What each symbol does to the objects:
gud k vub
gud m sas
gud a vup
gud z dof
gud v bov
gud b paz
buv k zop
buv m vum
buv a reb
buv z gor
buv v zir
buv b kuz
dob k fuf
dob m bup
dob a sed
dob z diz
dob v rok
dob b gik
bas k zak
bas m fav
bas a sor
bas z gik
bas v sib
bas b zod
sas k ris
sas m mim
sas a gev
sas z ruf
sas v rol
sas b vup
mus k gud
mus m bet
mus a fif
mus z bik
mus v ler
mus b tis
vam k biv
vam m zir
vam a zop
vam z reb
vam v zum
vam b kal
ler k bov
ler m dof
ler a sas
ler z nik
ler v vup
ler b gud
bup k gol
bup m bam
bup a gug
bup z buk
bup v big
bup b sed
med k dab
med m lev
med a zos
med z sim
med v tor
med b niz
lop k zir
lop m gor
lop a vum
lop z guk
lop v reb
lop b buv
lev k vin
lev m vam
lev a kal
lev z kuz
lev v kab
lev b zos
rol k zis
rol m dur
rol a mev
rol z tis
rol v nur
rol b ris
saf k pap
saf m rak
saf a rup
saf z zis
saf v nis
saf b per
vil k vor
vil m gek
vil a tam
vil z voz
vil v zom
vil b teb
rok k rad
rok m big
rok a gol
rok z gug
rok v fas
rok b fuf
nub k tem
nub m bol
nub a fab
nub z niz
nub v ren
nub b bag
vin k bag
vin m biv
vin a tum
vin z zum
vin v nub
vin b rif
bik k dof
bik m zeg
bik a zor
bik z zak
bik v nik
bik b bet
nem k mus
nem m nog
nem a gav
nem z nep
nem v lus
nem b mer
big k bas
big m pul
big a sog
big z vun
big v zug
big b gol
vos k zom
vos m voz
vos a gek
vos z lig
vos v tam
vos b vil
sed k fas
sed m gug
sed a big
sed z bam
sed v gol
sed b rok
zop k niz
zop m zas
zop a fim
zop z vaz
zop v med
zop b zum
fam k dob
fam m ren
fam a tem
fam z fab
fam v zem
fam b vun
mev k dat
mev m gud
mev a paz
mev z ler
mev v ner
mev b nur
sor k gil
sor m fuf
sor a muv
sor z rok
sor v liv
sor b sib
lig k ter
lig m fum
lig a gos
lig z num
lig v nes
lig b voz
tor k zur
tor m kab
tor a vin
tor z kal
tor v rif
tor b dab
rar k gek
rar m rez
rar a lig
rar z kon
rar v voz
rar b suk
fem k bam
fem m rif
fem a zur
fem z vin
fem v buk
fem b miv
dab k buk
dab m vin
dab a rif
dab z kab
dab v zur
dab b fem
bog k suk
bog m kod
bog a kam
bog z zus
bog v rar
bog b mog
rif k fam
rif m tum
rif a nub
rif z biv
rif v bag
rif b zur
vub k saf
vub m ris
vub a bes
vub z rol
vub v vof
vub b duf
zeg k ruf
zeg m gil
zeg a nem
zeg z liv
zeg v mer
zeg b zor
rad k laf
rad m bas
rad a zod
rad z zug
rad v mup
rad b nep
fim k tor
fim m sim
fim a lev
fim z vor
fim v zos
fim b med
nik k gev
nik m mer
nik a ruf
nik z nem
nik v mim
nik b dof
tis k paz
tis m fif
tis a ler
tis z bet
tis v gud
tis b dur
gek k buv
gek m nes
gek a ter
gek z gos
gek v lop
gek b tam
gor k vaz
gor m vos
gor a vil
gor z suk
gor v teb
gor b vum
nis k bog
nis m ran
nis a zer
nis z dit
nis v bev
nis b pap
rak k zer
rak m dat
rak a dit
rak z ner
rak v ran
rak b rup
fav k liv
fav m rok
fav a fuf
fav z sed
fav v muv
fav b sor
ner k tet
ner m bov
ner a vub
ner z vup
ner v duf
ner b dat
zir k med
zir m vaz
zir a zas
zir z teb
zir v fim
zir b zop
rez k nes
rez m num
rez a fum
rez z pap
rez v gos
rez b lig
zas k zos
zas m vor
zas a sim
zas z zom
zas v lev
zas b fim
fas k mup
fas m zug
fas a bas
fas z sog
fas v zod
fas b rad
ran k kod
ran m tet
ran a zif
ran z duf
ran v zus
ran b zer
gev k nur
gev m tis
gev a dur
gev z mus
gev v mev
gev b rol
zug k sib
zug m gik
zug a fav
zug z dob
zug v sor
zug b bas
gik k muv
gik m sed
gik a rok
gik z bup
gik v fuf
gik b fav
kuz k zum
kuz m reb
kuz a zir
kuz z vum
kuz v zop
kuz b vam
mup k zor
mup m sib
mup a zak
mup z sor
mup v zeg
mup b laf
niz k fem
niz m zos
niz a tor
niz z lev
niz v dab
niz b bol
mer k tis
mer m gav
mer a lus
mer z nog
mer v mus
mer b ruf
duf k per
duf m bes
duf a vof
duf z ris
duf v saf
duf b tet
kab k nub
kab m zum
kab a biv
kab z zop
kab v tum
kab b vin
vun k gik
vun m tem
vun a zem
vun z ren
vun v dob
vun b pul
paz k duf
paz m vup
paz a bov
paz z sas
paz v vub
paz b ner
gug k zug
gug m vun
gug a pul
gug z fam
gug v sog
gug b big
vup k bes
vup m gev
vup a rol
vup z mim
vup v ris
vup b bov
miv k gug
miv m zur
miv a buk
miv z rif
miv v bam
miv b diz
bet k sas
bet m zor
bet a nik
bet z zeg
bet v dof
bet b fif
voz k lop
voz m gos
voz a nes
voz z fum
voz v ter
voz b gek
bol k miv
bol m tor
bol a dab
bol z zos
bol v fem
bol b fab
bov k vof
bov m rol
bov a ris
bov z gev
bov v bes
bov b vub
guk k teb
guk m suk
guk a vos
guk z rar
guk v vil
guk b gor
fab k diz
fab m dab
fab a fem
fab z tor
fab v miv
fab b ren
zos k rif
zos m kal
zos a kab
zos z vam
zos v vin
zos b tor
vaz k lev
vaz m zom
vaz a vor
vaz z tam
vaz v sim
vaz b zas
vof k nis
vof m zis
vof a rak
vof z nur
vof v rup
vof b saf
bes k rup
bes m nur
bes a zis
bes z mev
bes v rak
bes b vof
gav k fif
gav m laf
gav a bik
gav z mup
gav v bet
gav b lus
gos k gor
gos m mog
gos a kas
gos z bog
gos v guk
gos b nes
zak k mer
zak m liv
zak a gil
zak z muv
zak v nem
zak b zeg
fuf k nep
fuf m gol
fuf a fas
fuf z big
fuf v rad
fuf b muv
bam k sog
bam m fam
bam a vun
bam z bag
bam v pul
bam b gug
sib k nem
sib m muv
sib a liv
sib z fuf
sib v gil
sib b zak
buk k pul
buk m bag
buk a fam
buk z nub
buk v vun
buk b bam
zur k vun
zur m nub
zur a bag
zur z tum
zur v fam
zur b buk
tum k ren
tum m niz
tum a bol
tum z med
tum v fab
tum b nub
sog k sor
sog m dob
sog a gik
sog z zem
sog v fav
sog b zug
tem k sed
tem m miv
tem a diz
tem z fem
tem v bup
tem b zem
zom k vam
zom m lop
zom a buv
zom z ter
zom v kuz
zom b vor
nes k vum
nes m kas
nes a guk
nes z mog
nes v gor
nes b ter
ruf k dur
ruf m lus
ruf a mus
ruf z gav
ruf v tis
ruf b mim
biv k fab
biv m med
biv a niz
biv z fim
biv v bol
biv b tum
sim k kab
sim m kuz
sim a vam
sim z buv
sim v kal
sim b lev
pap k mog
pap m zer
pap a bev
pap z ran
pap v bog
pap b num
kon k gos
kon m pap
kon a num
kon z nis
kon v fum
kon b rez
zum k bol
zum m fim
zum a med
zum z zas
zum v niz
zum b biv
zer k kam
zer m zif
zer a zus
zer z tet
zer v kod
zer b bev
num k kas
num m bev
num a bog
num z zer
num v mog
num b fum
pul k fav
pul m zem
pul a dob
pul z tem
pul v gik
pul b sog
muv k nog
muv m fas
muv a rad
muv z gol
muv v nep
muv b liv
nep k bik
nep m zod
nep a mup
nep z bas
nep v laf
nep b nog
kod k lig
kod m mem
kod a kon
kod z per
kod v rez
kod b kam
dof k rol
dof m ruf
dof a mim
dof z mer
dof v gev
dof b sas
dat k zif
dat m vub
dat a duf
dat z bov
dat v tet
dat b dit
dit k zus
dit m duf
dit a tet
dit z vub
dit v zif
dit b ran
zod k zeg
zod m sor
zod a sib
zod z fav
zod v zak
zod b mup
zif k kon
zif m saf
zif a per
zif z vof
zif v mem
zif b zus
zor k mim
zor m nem
zor a mer
zor z gil
zor v ruf
zor b nik
ter k reb
ter m guk
ter a gor
ter z kas
ter v vum
ter b lop
mim k mev
mim m mus
mim a tis
mim z lus
mim v dur
mim b gev
vor k kal
vor m buv
vor a kuz
vor z lop
vor v vam
vor b sim
zem k rok
zem m diz
zem a bup
zem z miv
zem v sed
zem b dob
per k num
per m rup
per a nis
per z rak
per v pap
per b mem
mem k fum
mem m nis
mem a pap
mem z rup
mem v num
mem b kon
bag k zem
bag m fab
bag a ren
bag z bol
bag v tem
bag b fam
bev k rar
bev m zus
bev a kod
bev z zif
bev v kam
bev b bog
rup k bev
rup m dit
rup a ran
rup z dat
rup v zer
rup b nis
diz k big
diz m buk
diz a bam
diz z zur
diz v gug
diz b bup
suk k tam
suk m lig
suk a voz
suk z rez
suk v gek
suk b vos
nog k bet
nog m mup
nog a laf
nog z zod
nog v bik
nog b gav
ren k bup
ren m fem
ren a miv
ren z dab
ren v diz
ren b tem
gol k zod
gol m sog
gol a zug
gol z pul
gol v bas
gol b fas
teb k sim
teb m tam
teb a zom
teb z gek
teb v vor
teb b vaz
nur k dit
nur m paz
nur a ner
nur z gud
nur v dat
nur b zis
gil k lus
gil m nep
gil a nog
gil z rad
gil v gav
gil b nem
zis k ran
zis m ner
zis a dat
zis z paz
zis v dit
zis b rak
kam k voz
kam m kon
kam a rez
kam z mem
kam v lig
kam b rar
lus k ler
lus m bik
lus a bet
lus z laf
lus v fif
lus b mus
vum k zas
vum m vil
vum a teb
vum z vos
vum v vaz
vum b reb
kas k vil
kas m rar
kas a suk
kas z kam
kas v vos
kas b guk
liv k gav
liv m rad
liv a nep
liv z fas
liv v nog
liv b gil
fif k vup
fif m nik
fif a dof
fif z zor
fif v sas
fif b ler
zus k rez
zus m per
zus a mem
zus z saf
zus v kon
zus b kod
kal k tum
kal m zop
kal a zum
kal z zir
kal v biv
kal b kab
fum k guk
fum m bog
fum a mog
fum z bev
fum v kas
fum b gos
tam k kuz
tam m ter
tam a lop
tam z nes
tam v buv
tam b zom
mog k vos
mog m kam
mog a rar
mog z kod
mog v suk
mog b kas
laf k nik
laf m zak
laf a zeg
laf z sib
laf v zor
laf b bik
dur k ner
dur m ler
dur a gud
dur z fif
dur v paz
dur b mev
reb k fim
reb m teb
reb a vaz
reb z vil
reb v zas
reb b zir
tet k mem
tet m vof
tet a saf
tet z bes
tet v per
tet b zif
ris k rak
ris m mev
ris a nur
ris z dur
ris v zis
ris b bes

The rows follow the links: the fewer symbols apart two objects are, the more alike their rows tend to be.

Each row is also shifted at random along 8 hidden directions that mean nothing.

Each row, then its object:
[ 95   7 -37 -15  28  37  17  13  -6  -2 -35  12 -12 -22  37 -43 -22   2  -1  -3  19 -15   4 -11 -23   0 -15  29 -37 -23 -11  22  45  28 -28 -13 -17 -14  18  -9   9  13  20] | nes
[-45   8  25 -19 -10  27  35  -3 -11  -7  21  -2  33 -29 -33   5 -33   0   6  23 -39 -65 -31  -1 -18  42  -4  -1 -13  50 -12  14  25  -1  16  53 -14  -7  37  22 -40 -18 -28] | per
[-52   1  12   0  -3  -3 -11  -1   4  -6 -31  35 -21   8   8  22  -4  18  -1 -30   1  10   6 -11  26 -33  33  27 -15 -26 -30 -29 -80  -7  -9 -28  -1  15  25   0  -1   2  18] | zop
[-28   5  24   5  15 -12   7  -1 -19 -11  28   7  24  47  10  20  22 -36  -9  18 -22 -11   6  14 -23 -16 -12   8  -2 -13  12 -25   1  -7  31 -10  12  38  -1  22 -28  26   9] | tet
[ 32   7  -5  11   1   1 -14  -2   7 -20   3   3   6   3  11 -42  11 -16   3 -10 -20  19 -11  21   1  45 -16  29  18  -9  21  40  40 -19  29   0 -10 -11   3 -23  19   9 -27] | mer
[ 23  22 -42 -39  15   8   4   7  11  10 -25 -14  56 -60   5  11  15  -2  -7  19 -13 -10   7  29 -27  36 -16  -1  30   2  21 -48  75  -4   6  16  12 -30 -33  16 -66 -27  10] | liv
[ 43   8  10  -1 -10   2  29  -4 -21  -5  34 -42  -5  35 -17  -4  13 -33  -1  21  -2 -19 -16  -9 -24  36 -34 -49  -6  18   0  21  23  10  17  18  -3   1  -2   8   8  12 -19] | rak
[ 20  23  37 -26  37 -12  11 -25  10  11  37 -24  28  47  48 -39  28 -21   1 -34  -3  26  26 -15 -10  32   0  87 -16  -2  10  -8 -23  20  12  -5   4  53   3  10 -63  20 -38] | vil
[ 89  -9 -12   9  15  24  15  -1 -13   0 -10  24 -22 -17  25  -9 -19  16  -2 -17  32 -23  -7  -8 -10 -26  17  40 -39 -14 -25  23   3  33 -18 -18 -15   2  35   0 -14  13  21] | suk
[-33  -1 -17  16  -3   0 -31  14  29  -9 -30  38  20 -21   3 -14 -11  -1  -5 -12 -20  37  24  21  27 -26 -31  22  17 -30   7  12  39 -33   3 -27   6  -2  -7  -8  46  19  23] | pul
[ 16   4 -17   6  19 -23 -22 -26 -18  -8  -5   1 -31  14  43   2  43   0   0 -34  18  35  -8  17 -11  18  69  57  20 -32  13  -3 -24 -10   9 -31   9 -26  -7 -40 -26  -7  -9] | zak
[-41   8  12   4 -19 -16 -28  -3  13 -17 -13  -4   5  20 -21   3   7 -11   0 -11 -29  38  16   0  21 -11 -32 -42  24 -13 -11 -30 -44 -41   3 -18  13  -1   4 -15  63  -2   3] | zem
[ 14   3  -2   3   8  11   9  10 -22 -16  10  -2  25   2  -4  10  -1 -27 -10  35 -19 -28  -4  18 -34 -17 -44 -36  -3  -5  -2 -18  38  -5  17   0   1   6  11  13   4  13  27] | vof
[ 20  -4 -31  -1  16  -1  -1  31  -9   6 -35  33 -35  32  25  -3  28  -6   0  16   7   6  -8  12   6  28  52  29  12 -37  46  24  23   0  12  -3 -10 -10 -55  -8 -17  10   0] | mim
[-46   4  31  -1   4   6  -5   3  14  11  -8  26   6   1  15  34  -2  10  -5 -29 -10  10  21   3  26 -53  16  50  -3 -23 -23 -18 -35 -14   3 -20   2  46  12  23 -26  17  29] | zas
[-53  -2  -9  -7  -7   6  21   7 -15  -2 -14   8 -12 -15  -2  21  -7  16  -4  12  25 -32 -22  -6  -5  -2   9 -13 -27   3 -25 -16 -23  27  -5   0 -15   0  19  17 -28   1  16] | mog
[ -7  23 -12 -29  -9   0   9  16  32   8 -29 -17   8   9   2 -32  11  -3  -1 -14   9  30  18 -19  24  42 -45  -8  -8  -9  -6  -8  -6  12  -5  -5 -10  16 -22  14   4  14 -12] | lev
[ 11  27 -25 -32  27  31 -10  36   6 -20 -59   2 -10 -19  52 -69  -2   6  -1  12   3   4  -9   4  -5  37 -30   8 -17 -35   4 -20 -10  24  -1  -2 -46   3  12 -24   8   5   6] | rez
[ 52   5 -20 -15 -15  13  26 -15 -11  25 -22 -11 -52  -1 -16  53   6  14   4 -42  15   0  -2 -23   1  12  78  12   8  -9 -30  35   1 -18 -32  -6  17 -51 -17  -6 -11 -18   0] | fam
[  18   28   -2  -43   23    8   21    8    3   -1  -30   22   28  -17   33   15   25   14   -7   -6    5  -29  -11   12   -4   36   28   62  -20  -13  -13  -66  -42   33   27    0  -21   33   16   40 -132   -4    2] | fum
[ 34  13  -1 -13  32  28  -2  29   9   4 -31  22  -9 -16  58 -23   7  11  -4  -8  12  -1  -1  18   8  -6  13  67  -9 -38   5   4   5  23  15  -7 -37  37   0   7 -49  21  20] | bog
[  5   8  -9  -5 -12   1   1 -20   4   1 -23  13 -27  -7  -1  15   8  17   4 -52   0  19  -7  -8  17  29  59  51   7 -13 -23  26 -20 -23  -8 -14   7 -37  12 -17  -9 -11 -18] | vun
[ -2 -10   1   4 -19  -2  -2 -24   6 -13 -20  30 -15 -23 -15 -10 -30  43   8 -32  15 -11 -16 -28  23   9  35  23 -35  18 -43  -4 -76  16 -23  -8  -8 -21  58  -9   2 -24 -20] | med
[ 55  15  12 -26   5  41  18  28  -2   2 -22   6 -11 -21   3  -3 -18  14   3  15 -15 -45 -21  -1   1  15  12   0  -8   2  -8   0  -9  11   4  33 -36  10  17  11 -31 -12   1] | bev
[ 48 -10  28  35 -17 -16 -15 -29 -18 -11  42  -7  -3   3 -20  47  16   0  -2 -20  -4  -2 -16  21  -4 -32  24  -9  24  10 -15  -4 -31 -24  23 -10  17   0  24  -7  -3 -11   3] | laf
[-13 -21  11  33  -5 -29 -42 -16  32  -5  39  -6  25 -18  -2 -63  -9  15   9  -7   8  41   4  10  28  10 -33  14  14  34  33  23   7   7   6   9  -2   8   1 -26  35  -7 -38] | fuf
[ 91  -3  -4   4   9   5 -14   3  23   0 -25  36  12 -14  10 -21 -18  24  -1 -21   8   7  19  -9  20 -31  -9  31 -19  -9 -15 -22 -32  15 -19 -21  -2  19  23   8   3  -2  12] | kab
[-14 -43  16  52 -19  -9  -9  -5 -23   3  33  22 -46  -7 -21  33 -13  32   7   9  27 -29 -41   9  14 -33  66  -4   1  26   5  46 -24   9   6  16 -12  -7  12 -10   3 -12  -1] | gev
[ 62   0  21  10 -22 -21  -6 -10  24   8   9  13  12  18 -28  28  22   6  -1 -32  -7  20   8   1  39   9  12  19  16   5  -6  -4 -37 -15  21  -9  15  22  -9  24 -28   2 -19] | dob
[-78   8 -14  -9   0  -5  -8 -18   3   0 -23   1 -13  -4  13   8   7   0   2 -37  -4  36  12  -3   3   8  35  36  13 -22 -10  11   1 -32 -15 -23  16 -33  -3 -26  15  -3  -1] | tem
[-64  12 -11 -29  25   0 -27 -17  12 -17 -25   5  48 -38  16 -34 -24   7   1   1 -33  11  26  -4 -18  -7 -23  11  -1   6  -2 -65 -13 -14 -28  -2  17 -23  29 -24  19 -32   0] | fab
[-31 -15 -21   7 -15  -8 -30 -13   3 -25 -12  -2   3 -47 -30 -38 -38  30  10  20  -7 -10 -23  -7   0  21  -5 -53   3  43   5 -17 -24  -1 -25  26  -2 -61  30 -44  61 -55 -27] | bas

Where do the symbols, taken in turn from left to right, take each start?
Answers are names.
[  -1   19   26  -22  -24   29    2   24   43    0   -4  -23   60  -49  -38  -16  -38    2   -4   15  -39   -8   18    0   23  -17 -112  -66    3   28  -28  -32   14   -9    3   29  -12   35   24   33   32   -1   15]
b m z a m v b a b b z: lev
[ 62  -2  26  27  -8 -23 -28 -32  -6 -14  45 -45 -23  21   5 -19  28  -7   5 -28   8  38 -14   7   2  12   0 -13  26  10   4  12 -42 -10  21  -7   2  -3  15 -42  33  -8 -33]
a m a a k a: bet
[-31 -19 -10  20 -20 -33 -31 -16   6 -16   2  -2 -22  13 -24 -36  -7  18  14   1  11  22 -15 -20  20  30  13 -38   2  28  17  -1 -54   4 -14   5   4 -36   1 -41  61 -29 -41]
b z z a m b a z: bam
[ -8   0 -17  20   2  -8 -20  13  -6 -17  -9   8 -12  31  10 -13  20 -30  -4   8 -12  31   5  21  -2   0 -20 -13  23 -37  26  25  40 -30  18 -23   4 -12 -27 -25  56  24  10]
z v z k m z z k: zak
[  2   8 -18 -25  25  29  14   4 -12 -15 -32  34  41 -37  12  -1 -36   3  -5  20 -20 -45   9  -4 -35 -27 -21  14 -34  -5 -23 -47  16  10 -22  -5   2  -9  43  15 -21  -8  33]
z a v k m k m: reb
[-72   0  20  24 -13 -11 -41 -12  35 -19  10  16  39 -26  -1 -30 -14   3   0 -29 -30  45  15  21  30 -18 -47  28  19  -2  -3  10   7 -36  18 -16   4  14  28 -16  48  11  -4]
m z m z z v m z m: kuz
[-43   0  13   4 -17 -31 -26 -12  34 -16   6  19  59 -11 -28 -15   1   8   2  -6 -27  16   4  10  30  26 -28   9  12  27   8 -35 -28 -11  24   4   9  11  11  12 -12 -14 -32]
a a z a b b m m b v: fas
[-22 -11   4  22   3  -9 -30  16  -3 -23  -7  26 -13  28   3 -26   3  -9   4  22 -20  10 -12  13  13   3   2  -9  14 -13  32   9 -13 -16  18   0 -11  -1  -7 -27  48   2  -9]
m v v k m v m: nur
[ 20 -10  -5  30   0  -2   4 -16 -32 -12  26 -17 -42   8  19 -15  11  -5   0  -8  36  -2 -33   7 -22  11  17   7 -11  -1  -4  48  10  18  11 -10 -15 -17  21 -30  14  13  -8]
z v m m a v b: dat
[ 37  -8 -17   3  10  23  26   6 -13   8  -2   9   2 -13   4   0 -28  -1  -3  10  17 -27  10 -11 -22 -36 -22  -1 -32  -3 -18  19  50  20 -29  -7   2  -2  13  14  11  16  32]
a k b b a a b: zum
[ 97  14 -14 -23 -22  29  20  12  33   9 -27 -19  -6 -33 -18 -44 -24  20   8 -19  12  -3  -3 -28  25  50 -38 -16 -18  18 -26  31   9  22 -20  19 -23 -11  11   6  18  -7 -22]
b v a k a z v k k: gol
[ 53  -8   9  -3 -24   2  22 -10  -6  36  20 -33 -16   4 -46  78  -5  -1  -1  -6   2 -10  20 -21  -3 -51  13 -63  18  17 -27  -1   6 -20 -31   5  39 -12 -26  25  15 -15  25]
z v k m m k m: vun
[-46  -3   6   0   5  30   2  33 -10  -2 -16   6 -26  -2   7 -12 -26  -1   3  30 -10 -20  -9   0   0 -19 -11 -23  -6 -11   5  23  17  -1  -4  19 -27   6   0  -9  38  11  19]
k z a v m k b b v: zom
[ -4   1   2 -16  -6 -21   6 -14  24   7   6   4  47  -4 -21   4  -1   9  -1  -5   4   1  20 -18  11   9 -19   2 -16  26  -9 -48 -29  18 -12  -2  20  15   0  32 -36 -10 -13]
m b z k a b v m m z: niz
[ 19  20 -11 -28  16  53  24  17  -4 -16 -20   9  35 -48   5 -46 -40  -7   3  28 -43 -50 -18  10 -29  48 -34  19 -12  13   5  31  82  -2   6  42 -27 -23  34  -3  -8  -7 -12]
b a z a k v k m: gos
